Each row, then one of two labels for whether it has a hidden trait; a new part has new ones
[  8 -21  -5 -16  23   2  -3   6  16   9 -20   2  11   0  -7  -1  -4  -7
   2  10 -21   2  10  -1  11  -3  15   3]
(31)
[-13   0   3  -3 -15  -5   0  -7 -16  -5  -2  -4   7  13  -9   0  -9  -1
  -1  -5  10   2   2   4 -16   2   2  -5]
(38)
[-12  -7   1 -10   0  -4  -2  -3  -4   0  -9  -3  10  13 -12   0  -6  -3
   0  -1   3   1   5   4  -5   0   9  -2]
(38)
[ -2 -18  -4 -22  21   2  -5   7  19   7 -18   2  11  12 -11  -1  -2  -6
  -2   6  -3   0   4   2  11  -3  19   1]
(31)
[  2 -17  -4 -20  24   2  -4   9  20   8 -18   2  10   7  -9  -1  -1  -6
  -1   8  -8   0   5   1  16  -4  17   2]
(31)
[ 18 -13  -2  -2  -2   0   3 -10 -10   0 -18  -1  11 -10   0  -2 -12  -9
   7   8 -34   8  19  -3   4   0   1   0]
(31)
[  3   7   4  13 -26  -3   5 -13 -28  -8   4  -3   0  -6   4   0  -7   0
   3  -4  -5   4   5  -1 -13   4 -11  -4]
(31)
[ -2  15   5  23 -29  -6   8 -16 -38 -10  11  -7  -5 -10   5   0  -8   4
   5  -7  -1   5   5   0 -23   5 -19  -4]
(38)
[  9   6   3  14 -14  -2   5 -13 -20  -7   2  -3   0 -11   7  -1  -7  -1
   5  -1 -14   5   8  -3  -9   3 -12  -2]
(31)
[ 10  -1   2   6 -25  -4   4 -16 -23  -6  -9  -5   9  -4   2  -1 -13  -6
   5   1 -24   8  15  -2 -12   3  -7  -3]
(31)
[-11  -2   0  -5   4  -2  -1   2  -3   0   0  -2   2   9  -7   0  -2   1
  -1  -2  11  -1  -1   3  -5   0   5  -1]
(38)
[ -3 -11  -2  -7  16   0   0   3   5   6  -7  -1   5   0  -6  -1  -3  -2
   3   4  -7   1   6   1   5  -2   6   2]
(38)
[  4 -21  -5 -22  23   2  -5   7  19   8 -22   2  13   5 -11  -1  -5  -8
   1   9 -23   2  10   1  14  -4  18   2]
(31)
[  2  10   5  20 -32  -6   8 -20 -37 -10   8  -7   1 -10   3   0 -13   0
   7  -6 -11   7  10  -1 -23   5 -17  -5]
(38)
[ -8  10   5  11 -28  -7   4 -14 -33 -10   6  -7   2   3  -1   0 -10   2
   2  -7   6   4   4   2 -24   4  -8  -5]
(38)
[  7 -15  -5 -14  24   3  -1   7  17   8 -12   2   5  -3  -3  -1   0  -4
   2   8 -14   0   6  -1  15  -3   9   4]
(31)
[-13  -4   2  -5 -13  -5   0  -6 -14  -3  -7  -5   9  14  -9   0 -10  -2
   0  -4   6   2   5   3 -14   1   6  -4]
(38)
[ -2   1   6   7 -40  -8   5 -22 -41 -12  -8  -9  14   4  -6  -1 -21  -5
   5  -4  -8  10  16   1 -30   5  -4  -7]
(38)
[  6   9   5  23 -30  -5   9 -21 -38  -9   7  -7   0 -15   5  -1 -12   0
   8  -4 -18   8  13  -2 -20   5 -19  -3]
(38)
[ 15  -4   1   8 -15  -2   5 -13 -16  -4  -9  -2   6 -12   4  -1  -9  -5
   6   3 -29   7  14  -3  -5   2  -6  -1]
(31)
[  2   9   5  22 -32  -7   8 -20 -39  -9  10  -7   2 -10   3   0 -13   1
   7  -5 -14   7  11  -1 -23   5 -16  -4]
(38)
[-10  -8   1 -11  -2  -4  -2  -4 -10   0  -9  -4  11  13 -12   0  -8  -3
   0  -1   5   2   7   3  -9   0   9  -3]
(38)
[-13   9   4   8 -17  -5   3  -8 -20  -6  10  -5  -2   4  -2   1  -5   4
   1  -7  16   1  -1   3 -19   4  -7  -3]
(38)
[-13   7   3   4 -10  -4   2  -4 -11  -3   9  -4  -3   6  -3   1  -2   4
   0  -6  18  -1  -3   3 -14   1  -4  -2]
(38)
[  9   2   3   9 -23  -3   5 -14 -24  -7  -3  -4   5  -7   3  -1 -10  -3
   4  -1 -20   6  10  -2 -11   3  -6  -3]
(31)
[ -7  11   5  16 -30  -6   5 -16 -33 -10  11  -7   0   0   0   0 -10   2
   2  -8   4   4   4   1 -24   5 -12  -5]
(38)
[ 11  -2   0  13 -20  -3   5 -14 -23  -6  -3  -3   6  -9   3  -1 -12  -4
   5   1 -21   7  12  -2  -8   3  -8  -3]
(31)
[ 10 -18  -5 -12  19   3   0   3  13   7 -17   1   8  -5  -4  -1  -3  -7
   4  10 -25   3  12  -1  15  -3  10   3]
(31)
[ 14 -16  -4  -8  16   2   0   0   8   5 -18   1   9  -8  -2  -2  -5  -7
   5  10 -30   4  14  -2  12  -2   7   2]
(31)
[  9   8   2  17 -16  -2   6 -12 -19  -5   7  -2  -3 -13   7   0  -5   0
   5  -2 -14   5   6  -3  -8   3 -15  -1]
(31)
[  1 -10  -4 -10  27   4  -2  11  21   9  -5   3   0  -2  -3   0   6   1
   0   5  -3  -3  -1   0  16  -3   8   4]
(31)
[ 13 -19  -4 -14  19   3  -1   1  12   7 -20   1  11  -4  -4  -1  -5  -8
   3  10 -25   4  13  -2  15  -3  10   3]
(31)
[ -4  10   6  16 -30  -6   7 -19 -36  -9   7  -7   1  -4   2   0 -11   1
   4  -8  -4   5   7   0 -23   5 -13  -5]
(38)
[-8 -6 -1 -5 11 -1 -1  3  2  3  0 -2  0  6 -8  0 -2  0  1  0  6  0  2  3
  1 -1  5  1]
(38)
[ 15  -4   1   8 -20  -2   5 -13 -18  -3  -8  -3   6 -12   3  -1 -11  -6
   7   3 -28   7  16  -3  -4   2  -6  -1]
(31)
[  8  -3   3   4 -27  -5   4 -18 -27  -8 -10  -5  13  -2   0  -1 -16  -7
   5   0 -21   8  16  -2 -15   4  -5  -5]
(31)
[ -6 -13  -2  -9  13  -2  -1   0   3   4 -13  -3   9   6 -11  -1  -7  -3
   2   4  -5   2   9   3   0  -2   9   0]
(38)
[-14   7   4   5 -15  -5   1  -6 -17  -5   6  -5   1   9  -4   1  -3   3
  -1  -6  15   0  -2   3 -18   2  -3  -4]
(38)
[-15   5   3   4 -14  -5   1  -5 -16  -5   5  -5   4   9  -6   1  -6   2
   0  -6  13   1  -1   3 -17   2  -3  -4]
(38)
[ -1 -25  -3 -29  14   0  -7   4  16   6 -30   0  21  18 -16  -1 -10 -11
  -1   8 -11   3  11   2   6  -3  24  -1]
(31)
[  2 -18  -4 -22  23   2  -5   9  21   8 -17   2  10  11 -11   0  -1  -5
  -1   6  -3   0   4   2  12  -4  18   1]
(31)
[  4   4   4   9 -27  -4   4 -14 -24  -8  -1  -4   5  -3   3   0 -10  -2
   3  -3 -10   5   5  -2 -16   4  -8  -4]
(31)
[ 14 -19  -4 -14  15   2   0   0   9   6 -21   1  13  -5  -5  -2  -7  -9
   4  10 -30   5  16  -2  13  -2  11   2]
(31)
[ -4  15   5  21 -31  -6   8 -16 -34 -10  13  -6  -3  -6   4   0  -8   3
   5  -8   2   4   5   0 -24   5 -15  -4]
(38)
[ -6  16   6  21 -27  -6   7 -14 -33  -9  15  -6  -7  -5   4   0  -6   4
   4  -8   6   3   3   1 -22   5 -16  -4]
(38)
[ 16 -17  -4  -7  11   2   0  -1   4   5 -17   1  10  -8  -3  -2  -7  -7
   5   9 -31   6  15  -2  13  -2   6   2]
(31)
[ 16  -7  -4  -2  16   4   2   1   8   5  -7   3   3 -14   3  -1   0  -3
   4   8 -23   2   7  -3  15  -2   1   5]
(31)
[-10  -8  -1  -8   9  -2  -1   1   1   2  -5  -2   5   8  -9   0  -4  -1
   0   1   4   1   3   3  -1  -2   7   0]
(38)

[ -7  -3  11  -6 -35   1   3  -3   5  -1  -5 -29  -4  -2   1  -2 -11  -3
 -12   3   4  -9   3   2   0  -1 -23   1  11   2  -9   3  -3  -1   4 -17
  -8   3  -9   2  -4  -7  10   4  -4   0  -4 -26   2   1 -36   6   2 -18
   2 -18 -10  -6   1  20   2 -18 -14  13  11  12   7  -2   8   3 -25   6
  -7  -3  -4  -4   0  -2  -7  -3  -6 -16   5 -12  -7  -4   9]
Z295
[  8  -9 -16  -2 -14  -3 -15  -8   3 -14   0  -5   5  -6  -1  -5   8 -17
   5 -11  -6   0  -4 -10  -2  -8  -9  -2   3  -4   1  -5   3 -16  -2  -3
 -15 -16   4 -26  -9   3  -9   0   6  -7  -7 -25 -17 -14 -10  -9  -7 -28
 -25  -5   3 -39  -2   8  -4  18  -3  -6 -10  -4 -10   5  -7  -2  -9  -3
  -1  16  -6  -8  -7  -4   7 -10   3   5 -10   1  17 -11 -13]
Z295
[  0  -3  17  -4 -12   7  -3  -1   6  -2   2  -6   3  -3   7  -5   8  -7
   5  -1   5  -2   0   0   3   1  -6   5  19   2   1   2   4  -8   2  -1
  -6  -2   3   3  -6   7  13   6   4   0   0 -11   1   1 -10   0   1 -12
   3  -4   6 -12   1  22   0  13  -3  10   5  12   3   7  10   4  -4   5
  -2  17  -4   1   0  -3  10  -3   1   5   7   3  15  -2   9]
Z295
[ -1  -5  14  -3 -15   3  -4  -5   6   2   0  -9   0  -3   6  -2  -2  -8
  -1   4   4  -5   3   4   1   2 -12   4  11   3  -2   3   0  -6   3  -7
  -6   1  -1   6   0   0  10   6   3  -2   1 -20   4  -3 -19   3   1 -15
   7  -7   1  -4   0  25   3   3  -9  15  15   9   9   2  10   6 -10   6
  -2   8  -1   5   0  -1   1  -3  -5  -2   7  -3   9   0  22]
Z295
[  0  -3   7  -2 -13   5  -1  -6   3  -7   1 -12   0  -1   4  -4   4  -8
  -6  -3  -2  -2   3   0   2  -2 -13   2   9   2  -3  -1   3  -3   2  -5
  -5  -5  -4  -3  -4   1   7   5   3  -2  -3 -22  -6  -3 -20   4   3 -11
  -5  -5   0 -17   1  13   1   2  -6   3   7  12   6   3   2  -1 -12   2
  -2  11  -1  -2  -3  -3   2  -5  -2  -1   0  -1  10   0   6]
Z295
[  4  -4  18  -1  -9  -3  -9  -8   7   2  -1  -3   5  -5  -5  -3   5 -16
   2   4  -5  -4   4  -4  -1   4  -6   0  11   4  -2   4   3 -16  -4  -3
 -17   4   6   5  -9   2  -8   6  -1  -6   0 -11   3 -10 -12  -6  -5 -22
   9  -1   1   0  -4  20  -5   7  -4  14  16  -1   0   4  11   8  -9   6
  -1  14  -5   3  -8  -6   5  -1   0   7   6   0  11 -15  18]
Z295
[  6  -2  31   2  11   9   5  -6   9   6   6  19   9  -2   5  -2  20  -7
  10   6   5   1   5   3   4   7   9   5  15   4   6   6   9  -6   5  12
  -5   5   8  15   1  15  15   8  11  -1   2  -9  11  -4   7   3   4 -20
  15  12  17   3   1  26   6  46   8  20  16   4   8  12  17   8   9   9
   6  28  -1   3   0   1  18   3   8  13  13  13  24   0  20]
Z295
[  9  -3  48  -1   1   3   2  -7  13  10   5   8   5  -2   5  -4  17  -4
   9  18   4   2   9  -1   7  12   4   3  23  11   5  12   8  -3   1   1
  -7  12   9  24  -4  11   8  12  15  -1   9 -10  16  -2  -3   2   1 -14
  31   8   7  27   1  35   3  37   8  26  35   7   8   9  24  10   9  15
  -1  21  -2  12   0   1  18   5   5  13  22  10  22  -5  46]
Z295
[  1  -6 -29  -1 -15   0  -5 -12  -2 -15  -3 -12   3  -4  -7  -3   4 -13
  -1 -11  -2  -4  -4  -6  -8 -13  -6   0 -11  -7   0  -8  -1  -9  -2  -7
 -15 -17   1 -27  -8   1  -6  -4   8  -6 -12 -20 -20 -11 -13  -4  -3 -22
 -35  -5  -2 -47  -3  -3   0  -1  -6 -11 -18   3  -2   2 -12  -9 -16 -10
   0   9  -5 -14  -3  -2   6 -12  -2   2 -14  -2   8 -10 -29]
Z295
[  2   6  47   0 -12  11  22   1  16  18   1   2   3   0   5   5  -1   9
  -6  19  17  -8  13  20   3  12  -5  12  18   9  -6  13   1  14  10  -5
   7  23   2  37  21  -3  33   9   3   5   5  -5  19  18  -9  15  21   8
  34  -2  -1  27   4  30  14  -3  -7  34  43  24  22   1  22  11 -12  15
   2  10   0  17  15   7   6   8  -4   1  20  -3   8  20  48]
Z295
[ -1 -10 -29  -2 -16   1  -7 -11  -2 -13   0 -10   1  -3  -2  -4   0 -12
  -3 -15  -3  -5  -1  -5  -6 -10  -9  -3  -6  -5  -5  -7   0 -10   1  -6
 -14 -14   2 -19 -10   0  -6  -1   7  -6  -9 -18 -16 -11 -17  -3  -5 -18
 -26 -10   1 -36  -2  -1  -3  -1  -5 -11 -13   4   0   3  -4 -11 -14  -8
  -2   8  -5 -11  -2  -6   5 -10  -1   3  -9  -5   7  -9 -19]
Z295
[ -2 -14  30  -5 -23  -5 -19 -11  11   6   0 -17   2  -7 -13  -9   1 -21
  -7  12 -11  -6   2 -17   7   7 -14  -6  28   9  -4  10   0 -11  -7 -10
 -22   6   0  14 -23   3 -18   9   3 -10   7 -30  10 -22 -16 -15 -15 -32
  22 -11   1  17  -6  27  -7   1  -6  25  25 -13  -8   2  21   7 -15  12
  -6  10  -6   8  -6  -8   1   0   0  -6  11  -3   8 -22  33]
Z295
[ -1  -8   7  -3 -14  -3  -6  -9   6   0   1  -8   4  -4  -3  -4   2 -16
  -2   2  -4  -4   3  -5  -1   1  -7  -1   7   1  -1   1   2  -9  -3  -6
 -17  -2   4   5  -6   1  -6   3   6  -7  -1 -16   1  -5 -15   0  -4 -20
   1  -5  -1   1  -2  13  -4   9  -3  12   8   2  -1   4   7   2 -11   3
  -1   8  -6   1  -7  -5   3  -1  -3   2   4  -2  11  -2  16]
Z662
[  2  -1  10  -5 -24   9   5  -2   6  -5  -3 -17   2   0  10   0   1   1
  -5   3  14  -5   2   5   4   2 -14   8  10   2  -4  -1   0  11   5 -14
   4  -2  -2   2   6   0  32   3   3   5   0 -23  -1   4 -18  10   6  -6
   1  -8   1  -5   4  20   6   2  -5  10  10  21  15   4   9   5 -14   6
  -3   9   0  -1   2   3   4  -3  -3  -3   6  -4  10   8  12]
Z662
[  5   5 -16   0  -1  12  17  -1  -1 -15   6   2   7   1  25   0   9   6
   4  -9  22   0  -5  18  -4 -13   1  12  -6  -6  -1  -7   6  11  10   4
  13 -18   8 -21  13  10  36   1  12  10  -9 -12 -17  16  -4  14  13   2
 -26   7   9 -45   7   5  15  36   2  -6 -12  26  23   6  -9  -6  -3  -6
   1  20   1 -10   9   5  10 -12   3  10 -11   7  18  20 -20]
Z295
[ -4 -12  10  -4 -12  -6 -14 -12   5  -3  -1  -6   3  -8 -15  -4   2 -20
 -11   2 -12  -6   2  -9  -1   0 -10  -2  12   1  -4   2   1 -10  -1  -5
 -21  -4  -2   4 -20  -1 -26   2   1  -9   0 -13  -2 -16 -20  -9 -13 -25
   0  -5  -4 -16  -4  14  -6  -7  -7   9  10  -7  -8   1   3   3 -13   3
  -2   9  -9   1  -8  -8   4  -5  -4   1   4  -1   7 -20  12]
Z662
[  6  -4  -3  -2   3   1  -1  -5   2 -10   1   3   5  -4   7  -2  13  -9
   5  -8   1  -1  -4  -1  -1  -4  -2   3   4  -1   4  -2   6  -2   3   4
 -11 -10   6 -10  -2   7   6   1  16  -2  -6  -9  -9  -4  -5  -2   0 -16
 -14   2   8 -27  -1  13   2  30   2   3  -4   7  10   6  -2   1  -2  -2
   1  22  -3  -7  -1   0  15  -8   4  10  -4   8  17   2  -6]
Z295
[  2   5   8   0  -9  18  25   3   7   2   1   1   3   4  15   3   2   9
   0  -1  25  -2   5  19   1   1  -4  13   9   2  -3   3   3  14  13   0
   9   3   3   3  22   5  46   4   8   9  -1  -8   2  23 -11  20  21  12
   3   1   3  -4   9  15  16  11  -3  11  13  33  33   3   5   6  -8   5
   0  12   4   1  15   9   5  -2  -1  10   5   1  18  23  16]
Z662
[ -6  -3  62  -4 -24  -1  -8  -9  17  15  -3 -20  -2  -8  -7  -5  -6 -12
 -12  23  -5  -7  12  -6  10  15 -14   2  28  12  -4  15   0  -9  -2 -13
 -16  21  -1  33  -6  -4  -5  12   0  -6   9 -19  27 -10 -22  -5  -1 -23
  40 -14  -5  40  -2  36  -1  -3  -9  34  42  -1  -8   0  33  13 -19  18
  -3   3  -6  14  -4  -4  -2   7  -2  -6  28  -6   7 -12  59]
Z295
